Small tables with named rows and columns. After each table, cells are looked up by row and column.

Table dur
,gudu,sunur,pidodem,noki,gar,bur,nafonu,vozi
zak,75,245,137,145,198,148,107,144
levisob,219,56,168,156,125,110,147,134
viv,135,113,163,125,186,139,103,246
zin,110,207,134,147,164,140,126,118
bik,143,165,131,153,126,131,142,100
mevus,192,62,173,137,185,118,117,198

noki of zak is 145
vozi of levisob is 134
gar of mevus is 185
gudu of zak is 75
vozi of bik is 100
noki of mevus is 137
gar of zin is 164
gudu of levisob is 219
sunur of bik is 165
pidodem of mevus is 173
noki of zin is 147
gudu of viv is 135
bur of zak is 148
vozi of zak is 144
vozi of viv is 246
Row with the largest gar: zak

ragovag =
,fef,res,zefipas,sufepa,per,zuvaled,mon,nesul
pafanit,-0.8,7.3,-5.6,-5.5,-0.9,0.1,-3.5,4.5
sav,0.4,4.6,-4.8,0.6,0.8,1.1,-6.1,-1.6
ruki,-0.5,-5.6,-4.1,0.3,0.0,0.4,-1.0,-7.2
bori,-7.1,6.2,1.7,0.6,-0.6,-0.9,6.4,-7.2
pemuni,0.0,-2.3,-3.6,4.6,-3.6,-1.6,-2.3,-3.4

nesul of ruki: -7.2
nesul of pafanit: 4.5
nesul of sav: -1.6
sufepa of ruki: 0.3
res of bori: 6.2
zuvaled of sav: 1.1
zuvaled of bori: -0.9
zefipas of ruki: -4.1
mon of sav: -6.1
fef of ruki: -0.5
sufepa of pafanit: -5.5

piv =
	mir	rata	gub	mep	guz	lil	toz	vufela
sis	2.84	-39.13	-11.32	-62.47	-25.23	3.39	49.86	12.92
rebaz	-48.62	40.44	-0.24	42.36	25.12	11.40	-47.84	-36.66
godideb	-89.05	57.77	39.12	24.81	-52.34	0.86	-8.51	-4.33

rebaz, mir => -48.62
sis, vufela => 12.92
sis, gub => -11.32
sis, toz => 49.86
godideb, guz => -52.34
godideb, mir => -89.05
godideb, gub => 39.12
rebaz, mep => 42.36
rebaz, gub => -0.24
Which row has the largest lil? rebaz

nabedas:
|  | lukazud | bos | vid | larigin | guvafug | kov | tabam |
|---|---|---|---|---|---|---|---|
| pidal | 31 | 87 | 67 | 31 | 43 | 61 | 82 |
| bag | 68 | 59 | 24 | 46 | 56 | 36 | 44 |
| fus | 26 | 80 | 38 | 35 | 44 | 61 | 69 |
| lediv | 69 | 59 | 51 | 85 | 53 | 52 | 31 |

What is the larigin of fus in nabedas? 35
What is the guvafug of pidal in nabedas? 43
What is the larigin of lediv in nabedas? 85
What is the tabam of lediv in nabedas? 31
What is the larigin of bag in nabedas? 46
What is the lukazud of pidal in nabedas? 31
What is the bos of bag in nabedas? 59
What is the vid of lediv in nabedas? 51
What is the kov of fus in nabedas? 61
What is the larigin of pidal in nabedas? 31
What is the vid of pidal in nabedas? 67
What is the lukazud of fus in nabedas? 26
What is the vid of fus in nabedas? 38
What is the tabam of pidal in nabedas? 82
What is the kov of bag in nabedas? 36
What is the bos of pidal in nabedas? 87
What is the kov of lediv in nabedas? 52
Which row has the largest tabam? pidal

kezabus =
	kes	nepoze	dibatu	vebudoz
lugovof	79	53	74	55
satuku	145	112	158	118
vab	78	48	49	51
digub	147	212	218	201

satuku, nepoze => 112
digub, dibatu => 218
vab, vebudoz => 51
lugovof, nepoze => 53
satuku, vebudoz => 118
lugovof, dibatu => 74
digub, vebudoz => 201
lugovof, kes => 79
satuku, kes => 145
digub, kes => 147
vab, nepoze => 48
vab, dibatu => 49
vab, kes => 78
digub, nepoze => 212
satuku, dibatu => 158
Row with the largest kes: digub

vakob
          zure  munekig     vek  zefupa  vatufog   zirov  duvara
relu    -0.211   -0.210  -0.211  -0.211   -0.204  -0.209  -0.203
navama   0.498    0.541   0.252   0.530   -0.139   0.557  -0.677
dak     -0.493   -0.460  -0.538  -0.466   -0.077  -0.435   0.033
dalid   -0.446   -0.329  -0.424  -0.419    0.236  -0.194   0.133
buteke  -0.200   -0.141  -0.528  -0.036   -0.198  -0.212  -0.268

What is the zefupa of dak in vakob? -0.466
What is the zefupa of buteke in vakob? -0.036
What is the vek of buteke in vakob? -0.528
What is the zure of dak in vakob? -0.493
What is the zirov of dak in vakob? -0.435
What is the zure of buteke in vakob? -0.200
What is the zure of navama in vakob? 0.498
What is the zure of dalid in vakob? -0.446
What is the duvara of dak in vakob? 0.033
What is the munekig of navama in vakob? 0.541
What is the vek of dak in vakob? -0.538
What is the vatufog of buteke in vakob? -0.198
What is the zirov of relu in vakob? -0.209
What is the vatufog of dak in vakob? -0.077
What is the vek of relu in vakob? -0.211
What is the vek of navama in vakob? 0.252
What is the duvara of relu in vakob? -0.203
What is the munekig of dalid in vakob? -0.329
What is the duvara of navama in vakob? -0.677
What is the zure of relu in vakob? -0.211

Table rulutof
         betiluf    rol    mas    nol  favuse  gepano  kepil    mag   bule
midaba     60.12  56.22  67.91  80.70   91.30   87.49  88.41  30.23  25.42
puna       60.00  59.67  62.21  61.59   64.36   72.53  84.34  30.31  28.12
vusuf      59.79  60.86  62.33  61.13   59.90   62.83  71.69  36.03  30.46
piv        60.29  59.96  61.18  62.93   68.92   79.99  87.62  30.14  27.29
ribitir    59.35  60.03  63.60  63.58   60.39   61.24  68.77  38.82  29.87
guro       58.75  62.86  57.25  54.06   55.36   61.88  65.90  50.46  48.26
vamik      60.94  57.11  65.68  78.05   89.24   90.60  92.09  27.61  27.79
zafom      58.23  45.69  82.27  86.67   90.83   92.64  93.56  26.81  29.26
fesul      62.22  57.10  67.77  77.92   88.45   94.80  95.49  24.89  30.46
guf        58.38  58.63  67.91  68.70   65.75   65.04  76.05  33.99  24.89
gatavuf    60.61  58.71  62.62  71.86   85.11   89.42  91.40  28.93  27.80
lopupob    59.96  62.13  59.30  56.84   57.18   64.43  71.25  37.01  33.37
fozim      60.62  59.68  59.84  62.59   73.55   84.68  91.66  28.36  29.11

What is the nol of gatavuf in rulutof? 71.86
What is the mas of guf in rulutof? 67.91
What is the gepano of lopupob in rulutof? 64.43
What is the betiluf of fesul in rulutof? 62.22
What is the kepil of ribitir in rulutof? 68.77
What is the mag of ribitir in rulutof? 38.82
What is the rol of gatavuf in rulutof? 58.71
What is the rol of fesul in rulutof? 57.10
What is the mag of guf in rulutof? 33.99
Which row has the largest nol? zafom

